Below are the code and all the weights of a small trained network. Each question names an input and a target symbol and asks about switching units off, where a switched-off unit gives its printed mean instead of its output.

import numpy as np


def w(rows, s, z=0):
    codes = np.array(rows[::2]) - 128.0
    scale = np.full(codes.shape[1], s)
    scale[-1] = z or s
    return codes * scale


def f(y):
    return np.maximum(y, 0)


def softmax(a):
    e = np.exp(a - a.max(-1, keepdims=True))
    return e / e.sum(-1, keepdims=True)


def log_softmax(a):
    a = a - a.max(-1, keepdims=True)
    return a - np.log(np.exp(a).sum(-1, keepdims=True))


def net(x, mask):
    ids = ['δζημξπ'.index(c) for c in x.split()]
    T = len(ids)
    res = E[ids] + P[:T]
    r = res
    for j in range(3):
        rows = slice(2 * j, 2 * j + 2)
        q, k, v = (r @ M[0][rows].T for M in (Q, K, V))
        z = softmax(np.where(np.tri(T) > 0, q @ k.T / 2**0.5, -1e9)) @ v
        o = O[0][rows]
        res = res + np.where(mask[j], z, o[:, -1]) @ o[:, :-1]
    y = f(res @ A[0][:, :-1].T + A[0][:, -1])
    res = res + np.where(mask[3:11], y, B[0][:, -1]) @ B[0][:, :-1]
    return log_softmax(res[-1] @ U[:, :-1].T + U[:, -1])


Q, K, V, O, A, B = {}, {}, {}, {}, {}, {}
E = w([
[82,197,151,175,65,104,23,38],'δ',
[198,198,4,118,115,164,204,96],'ζ',
[114,164,141,92,129,141,114,47],'η',
[80,147,69,96,157,48,131,138],'μ',
[34,198,198,98,120,96,167,72],'ξ',
[222,145,83,33,135,113,144,153],'π',
],0.021)
P = w([
[93,70,82,76,1,62,34,70],'0',
[79,47,126,98,30,107,88,124],'1',
[98,65,132,106,60,114,116,124],'2',
[104,98,134,113,84,123,131,132],'3',
[116,112,140,119,115,123,137,132],'4',
[132,127,152,116,142,116,133,131],'5',
[135,146,156,115,167,117,137,134],'6',
[125,182,163,115,171,125,150,149],'7',
[139,193,171,110,199,114,144,152],'8',
[124,218,168,106,213,121,154,148],'9',
[129,244,179,112,225,117,149,156],'10',
],0.012)
Q[0] = w([
[70,133,181,153,117,102,28,144],'H0',
[130,98,98,255,120,154,90,162],'H0',
[46,96,187,78,139,56,148,123],'H1',
[68,232,65,90,115,45,91,31],'H1',
[117,199,111,109,131,4,163,62],'H2',
[185,115,45,187,37,170,222,134],'H2',
],0.0094)
K[0] = w([
[139,172,191,141,126,148,78,90],'H0',
[83,111,110,144,53,112,81,77],'H0',
[6,177,202,126,183,21,145,136],'H1',
[148,219,171,120,255,116,149,153],'H1',
[138,195,102,27,227,180,167,208],'H2',
[126,74,38,140,11,143,153,81],'H2',
],0.0091)
V[0] = w([
[171,130,115,121,161,33,81,191],'H0',
[125,112,151,192,79,127,118,74],'H0',
[44,49,154,44,153,57,121,152],'H1',
[104,230,212,129,137,95,140,47],'H1',
[2,128,122,207,147,98,150,104],'H2',
[108,104,118,168,39,181,62,16],'H2',
],0.0072)
O[0] = w([
[131,55,54,128,116,174,113,150,117],'H0',
[174,123,110,44,183,88,203,232,100],'H0',
[225,165,154,111,142,45,201,57,112],'H1',
[151,139,58,180,92,168,178,196,255],'H1',
[153,179,2,201,131,58,72,75,82],'H2',
[104,160,95,188,212,215,134,198,126],'H2',
],0.007,0.0084)
A[0] = w([
[190,137,92,197,92,135,178,100,71],'N0',
[136,132,91,130,66,96,38,155,2],'N1',
[108,77,143,89,2,133,49,114,163],'N2',
[162,112,201,74,70,92,120,89,139],'N3',
[105,177,175,125,152,95,152,90,52],'N4',
[148,147,133,129,145,59,160,59,198],'N5',
[95,169,206,180,205,156,173,159,147],'N6',
[208,156,182,82,165,189,127,158,99],'N7',
],0.0082,0.0028)
B[0] = w([
[111,127,123,218,178,123,190,187,204],'N0',
[54,132,80,149,151,70,154,147,149],'N1',
[254,157,39,132,111,156,132,197,193],'N2',
[39,46,132,102,194,173,135,98,212],'N3',
[148,70,89,136,97,122,101,190,196],'N4',
[178,44,159,208,137,125,78,74,255],'N5',
[196,202,82,66,139,130,78,77,176],'N6',
[58,132,90,139,204,108,151,138,184],'N7',
],0.0078,0.0088)
U = w([
[60,144,122,159,176,156,143,151,15],'δ',
[244,154,96,115,26,163,81,174,123],'ζ',
[141,255,142,76,186,117,127,81,230],'η',
[135,150,114,145,133,152,70,83,73],'μ',
[180,157,134,169,132,135,188,166,42],'ξ',
[28,81,163,188,133,188,179,173,254],'π',
],0.0085,0.0023)

Each question gives the input, a string of symbols that net reads in full, and the target symbol t.
The units are the heads (2 rows each of Q, K, V and O) and the neurons (one row each of A and B). Each row of codes is followed by its name. A weight is (code - 128) times the scale printed after its matrix; where a second scale follows, it is the last column's (O, A, B and U).
mask holds one flag per unit, heads first, then neurons. A switched-off unit (its flag False) gives its mean, the last column of its rows in O or B, instead of its output. The means were averaged over made-up inputs and are rounded, as every weight is.
A unit's drop is (log p(t) with every unit on - log p(t) with that unit switched off) / (log p(t) with every unit on - log p(t) with every unit switched off).
The circuit of an input: a set's keep is (log p(t) with only the set's units on - log p(t) with every unit switched off) / (log p(t) with every unit on - log p(t) with every unit switched off). Starting from all 11 units, units are removed one at a time, each time the one whose removal leaves the highest keep (on an exact tie, the one counted first), for as long as the keep stays at least 0.8.
units of the circuit, in order: the units of the circuit, biggest drop first
top k neurons: the k neurons with the biggest drops, biggest first
which heads matter: for each layer, one digit per head in row order, 1 if its drop is at least 0.15 and else 0, layers parted by /
drop of u: that unit's drop, to one decimal
input ζ ζ δ π δ ξ δ, target ξ: which heads matter : 010
input ζ μ π ζ, target π: units of the circuit, in order : H2, H1
input π η ξ δ ζ η ζ π δ μ η, target μ: units of the circuit, in order : H2, H0
input η δ μ μ η η ζ μ ζ, target π: which heads matter : 010
input ζ ζ η, target η: which heads matter : 101
input δ μ ξ δ ξ η ζ η δ, target η: top 4 neurons : N5, N2, N6, N4
input π ζ δ ζ π ζ ζ δ, target ζ: units of the circuit, in order : N2, H2
input ξ δ ξ η ξ ξ δ ξ η, target ξ: units of the circuit, in order : H1, N0
input ξ ξ η η ζ ζ δ, target ζ: which heads matter : 010
input μ ξ ξ ζ ξ ξ δ δ ζ ζ μ, target μ: which heads matter : 001
input ζ μ ζ ζ δ δ ζ ζ δ π δ, target π: which heads matter : 101
input ζ ξ ζ μ ζ ζ ζ δ ζ, target η: which heads matter : 001
input ζ ξ ζ δ ζ δ μ η, target μ: top neuron : N5
input ζ ξ η, target ξ: top 2 neurons : N0, N3
input μ ζ ζ ξ δ ζ ζ μ, target μ: drop of H2 : 0.5
input ζ ζ μ ζ ζ ζ ζ ξ π π, target π: drop of N1 : 0.0
input η ζ ξ ζ μ ξ ζ ξ ζ, target η: drop of N0 : 0.2
input μ ζ ζ ζ ζ π π ξ ζ π δ, target π: drop of N4 : 0.1
